Here is a tiny trained network, its code and every weight. The questions are about switching its units off for an input and a class, where a switched-off unit gives its printed mean instead of its output.

import numpy as np


def w(rows, s, z=0):
    codes = np.array(rows[::2]) - 128.0
    scale = np.full(codes.shape[1], s)
    scale[-1] = z or s
    return codes * scale


def f(y):
    return y / 2 * (1 + np.tanh(0.7978845608 * (y + 0.044715 * y**3)))


def log_softmax(a):
    a = a - a.max(-1, keepdims=True)
    return a - np.log(np.exp(a).sum(-1, keepdims=True))


def net(x, mask):
    res = np.array(x, float).reshape(1, 3) / 4 @ E
    y = f(res @ A[0][:, :-1].T + A[0][:, -1])
    res = res + np.where(mask, y, B[0][:, -1]) @ B[0][:, :-1]
    return log_softmax(res[-1] @ U[:, :-1].T + U[:, -1])


A, B = {}, {}
E = w([
[130,227,133],'x0',
[127,106,50],'x1',
[249,153,96],'x2',
],0.016)
A[0] = w([
[172,195,85,177],'N1',
[65,221,129,187],'N2',
[159,33,102,199],'N3',
[86,173,253,253],'N4',
[187,58,115,72],'N5',
[239,99,114,166],'N6',
[78,23,174,116],'N7',
[22,51,3,190],'N8',
[192,220,29,192],'N9',
[73,118,228,84],'N10',
],0.013,0.0049)
B[0] = w([
[205,153,110,188],'N1',
[69,192,177,197],'N2',
[94,150,34,204],'N3',
[152,128,206,220],'N4',
[70,166,79,173],'N5',
[106,187,36,205],'N6',
[187,79,110,215],'N7',
[50,9,107,249],'N8',
[241,120,114,224],'N9',
[165,96,179,189],'N10',
],0.012,0.018)
U = w([
[11,99,104,150],'0',
[175,60,65,93],'1',
[53,197,234,76],'2',
[22,90,190,30],'3',
[86,28,73,60],'4',
[219,180,136,136],'5',
[199,72,177,254],'6',
[106,200,23,164],'7',
],0.012,0.0053)

Each question gives the input, the list of numbers given to net, and the class t.
The units are the neurons (one row each of A and B). Each row of codes is followed by its name. A weight is (code - 128) times the scale printed after its matrix; where a second scale follows, it is the last column's (A, B and U).
mask holds one flag per neuron, in row order. A switched-off neuron (its flag False) gives its mean, the last column of its row in B, instead of its output. The means were averaged over made-up inputs and are rounded, as every weight is.
A unit's drop is (log p(t) with every unit on - log p(t) with that unit switched off) / (log p(t) with every unit on - log p(t) with every unit switched off).
The circuit of an input: a set's keep is (log p(t) with only the set's units on - log p(t) with every unit switched off) / (log p(t) with every unit on - log p(t) with every unit switched off). Starting from all 10 units, units are removed one at a time, each time the one whose removal leaves the highest keep (on an exact tie, the one counted first), for as long as the keep stays at least 0.8.
units of the circuit, in order: the units of the circuit, biggest drop first
unit that matters most: the unit with the biggest drop
top k neurons: the k neurons with the biggest drops, biggest first
drop of u: that unit's drop, to one decimal
input [-7,8,5], class 7: units of the circuit, in order	[N6]
input [0,-6,-5], class 2: units of the circuit, in order	[N9; N8]
input [-3,-3,-1], class 6: units of the circuit, in order	[N8; N6]
input [-1,0,1], class 7: units of the circuit, in order	[N8; N4]
input [-1,0,-8], class 3: top 2 neurons	[N9; N4]
input [-1,-2,4], class 7: units of the circuit, in order	[N6; N7]
input [1,4,-7], class 3: units of the circuit, in order	[N3; N6]
input [2,5,8], class 5: top 3 neurons	[N9; N1; N8]
input [-2,-6,4], class 7: top 4 neurons	[N6; N9; N10; N7]
input [1,-7,-6], class 2: top 2 neurons	[N2; N9]
input [1,-6,-7], class 2: top 2 neurons	[N2; N9]
input [3,5,2], class 5: top 2 neurons	[N8; N9]
input [3,4,-5], class 3: top 2 neurons	[N3; N6]
input [-7,-7,-7], class 6: unit that matters most	N7
input [4,-2,0], class 2: top 2 neurons	[N7; N2]
input [0,-8,1], class 2: top 2 neurons	[N9; N7]
input [5,7,6], class 5: drop of N8	0.0
input [1,1,-3], class 3: drop of N9	0.2
input [1,-8,-3], class 2: drop of N9	0.2
input [-1,8,8], class 7: unit that matters most	N6
